Below are the code and all the weights of a small trained network. Each question names an input and a class and asks about switching units off, where a switched-off unit gives its printed mean instead of its output.

import numpy as np


def w(rows, s, z=0):
    codes = np.array(rows[::2]) - 128.0
    scale = np.full(codes.shape[1], s)
    scale[-1] = z or s
    return codes * scale


def f(y):
    return y / 2 * (1 + np.tanh(0.7978845608 * (y + 0.044715 * y**3)))


def log_softmax(a):
    a = a - a.max(-1, keepdims=True)
    return a - np.log(np.exp(a).sum(-1, keepdims=True))


def net(x, mask):
    res = np.array(x, float).reshape(1, 6) / 4 @ E
    y = f(res @ A[0][:, :-1].T + A[0][:, -1])
    res = res + np.where(mask, y, B[0][:, -1]) @ B[0][:, :-1]
    return log_softmax(res[-1] @ U[:, :-1].T + U[:, -1])


A, B = {}, {}
E = w([
[214,127,38,59,88,113,9,192],'x0',
[126,126,128,131,127,127,127,129],'x1',
[8,255,125,198,30,127,72,123],'x2',
[26,102,182,10,43,14,163,177],'x3',
[233,171,177,166,82,11,97,50],'x4',
[97,52,208,62,78,226,69,66],'x5',
],0.0074)
A[0] = w([
[90,122,148,50,113,82,143,150,82],'n1',
[172,127,198,157,98,77,107,78,112],'n2',
[95,196,165,169,80,124,116,129,114],'n3',
[63,66,113,120,105,79,170,143,96],'n4',
[86,154,113,147,54,124,92,139,172],'n5',
[88,229,97,123,106,180,123,101,152],'n6',
[137,167,84,151,161,96,182,188,103],'n7',
[201,129,54,88,88,112,2,230,96],'n8',
[132,140,204,200,163,163,184,101,87],'n9',
[153,77,223,86,77,43,167,230,27],'n10',
[174,91,82,167,208,173,108,71,59],'n11',
[192,94,141,159,98,45,56,70,136],'n12',
[42,112,96,124,186,217,190,181,97],'n13',
[110,146,172,142,136,121,229,59,66],'n14',
[127,72,111,92,88,147,31,72,101],'n15',
[152,41,95,92,166,84,114,116,89],'n16',
[96,116,229,197,158,123,200,136,16],'n17',
[176,138,55,215,141,189,112,149,152],'n18',
[168,151,172,148,121,55,133,34,191],'n19',
[142,144,85,161,129,69,124,158,7],'n20',
[59,114,114,84,151,115,146,173,131],'n21',
[143,155,82,173,148,65,202,151,95],'n22',
[197,107,170,49,190,111,164,165,97],'n23',
[89,172,144,164,96,130,73,147,92],'n24',
[208,94,165,60,151,141,211,124,59],'n25',
[104,71,208,99,102,164,111,56,106],'n26',
[205,84,161,95,147,143,244,131,27],'n27',
[74,106,55,111,161,168,120,183,164],'n28',
[127,61,175,135,69,163,113,105,46],'n29',
[133,99,164,140,131,213,69,46,154],'n30',
[158,60,82,96,181,111,183,64,85],'n31',
[160,130,153,135,111,57,135,51,93],'n32',
[127,159,94,161,194,69,167,161,103],'n33',
],0.0089,0.0015)
B[0] = w([
[152,119,105,165,65,100,162,58,193],'n1',
[119,82,66,101,162,157,80,145,179],'n2',
[99,165,105,123,149,173,123,102,189],'n3',
[192,124,132,133,104,126,137,103,179],'n4',
[122,162,122,150,153,159,151,114,191],'n5',
[106,158,102,117,161,160,134,82,186],'n6',
[80,92,126,172,107,107,104,162,180],'n7',
[147,165,255,79,183,115,173,160,253],'n8',
[191,140,172,92,119,120,156,142,190],'n9',
[205,132,122,159,77,134,171,55,215],'n10',
[185,141,105,166,128,108,154,62,202],'n11',
[144,105,105,91,133,172,92,157,201],'n12',
[180,66,72,62,127,171,69,149,225],'n13',
[189,133,202,76,174,114,154,166,185],'n14',
[105,100,161,159,150,71,144,164,194],'n15',
[87,180,129,143,155,161,145,112,179],'n16',
[140,168,219,71,167,121,157,161,192],'n17',
[171,117,156,137,45,89,150,73,209],'n18',
[164,100,82,87,141,197,37,156,193],'n19',
[121,94,148,154,151,128,122,137,161],'n20',
[187,119,96,117,106,142,128,111,182],'n21',
[92,69,113,170,107,91,114,191,187],'n22',
[47,171,102,157,164,158,143,113,196],'n23',
[65,186,108,135,149,163,167,95,179],'n24',
[73,168,112,143,171,136,127,105,193],'n25',
[77,84,126,175,114,60,133,176,199],'n26',
[82,154,117,153,169,171,123,105,194],'n27',
[161,94,107,49,121,135,74,143,192],'n28',
[80,96,118,166,105,91,118,159,170],'n29',
[111,105,130,188,65,61,130,152,200],'n30',
[66,157,115,136,147,137,141,103,185],'n31',
[156,93,92,90,117,184,58,121,174],'n32',
[93,94,127,184,102,61,107,167,183],'n33',
],0.0084,0.011)
U = w([
[166,78,55,75,143,192,61,148,156],'0',
[160,173,249,96,170,121,156,165,218],'1',
[42,211,76,173,168,178,140,74,11],'2',
[206,130,107,189,57,111,159,37,131],'3',
[65,70,125,211,103,63,110,196,66],'4',
],0.013,0.0012)

Each question gives the input, the list of numbers given to net, and the class t.
The units are the neurons (one row each of A and B). Each row of codes is followed by its name. A weight is (code - 128) times the scale printed after its matrix; where a second scale follows, it is the last column's (A, B and U).
mask holds one flag per neuron, in row order. A switched-off neuron (its flag False) gives its mean, the last column of its row in B, instead of its output. The means were averaged over made-up inputs and are rounded, as every weight is.
A unit's drop is (log p(t) with every unit on - log p(t) with that unit switched off) / (log p(t) with every unit on - log p(t) with every unit switched off).
The circuit of an input: a set's keep is (log p(t) with only the set's units on - log p(t) with every unit switched off) / (log p(t) with every unit on - log p(t) with every unit switched off). Starting from the 12 units with the biggest drops (on a tie, the unit counted first), units are removed one at a time, each time the one whose removal leaves the highest keep (on an exact tie, the one counted first), for as long as the keep stays at least 0.8.
circuit, biggest first: the units of the circuit, biggest drop first
top k neurons: the k neurons with the biggest drops, biggest first
drop of u: that unit's drop, to one decimal
input [-3,-6,8,3,6,-4], class 2: top neuron -> (n24)
input [-1,3,4,-5,-3,-5], class 3: top 2 neurons -> (n18, n26)
input [-7,-8,3,-7,-2,-7], class 1: top 3 neurons -> (n17, n9, n14)
input [6,-4,-2,-6,5,-8], class 4: top 2 neurons -> (n22, n33)
input [2,-8,8,2,7,-5], class 2: top 3 neurons -> (n24, n13, n3)
input [8,7,0,-4,8,-6], class 0: top 2 neurons -> (n12, n19)
input [7,4,8,6,-5,8], class 2: top 2 neurons -> (n24, n5)
input [-4,-2,8,-3,7,5], class 2: top 4 neurons -> (n24, n13, n3, n6)
input [-3,-6,-2,3,3,-2], class 0: top 4 neurons -> (n8, n19, n32, n18)
input [-3,-2,7,8,-2,5], class 3: top 2 neurons -> (n1, n4)
input [1,6,7,-6,5,7], class 2: top 2 neurons -> (n24, n6)
input [-5,-6,-8,3,-8,-7], class 0: top 2 neurons -> (n13, n28)
input [-2,-5,7,5,-8,4], class 0: top 2 neurons -> (n13, n28)
input [-7,2,0,-7,0,-8], class 4: circuit, biggest first -> (n22)
input [4,4,1,6,2,0], class 3: top 2 neurons -> (n10, n1)
input [5,3,3,-5,3,-2], class 1: top 2 neurons -> (n8, n10)
input [-3,4,-8,4,-1,4], class 2: drop of n25 -> 0.0
input [8,3,4,3,-5,4], class 1: drop of n8 -> 0.7
input [8,8,-1,2,4,-3], class 1: drop of n8 -> 1.5
input [8,-1,-3,3,-4,0], class 1: circuit, biggest first -> (n8)
input [-1,8,3,-7,-3,-8], class 4: drop of n22 -> 0.7
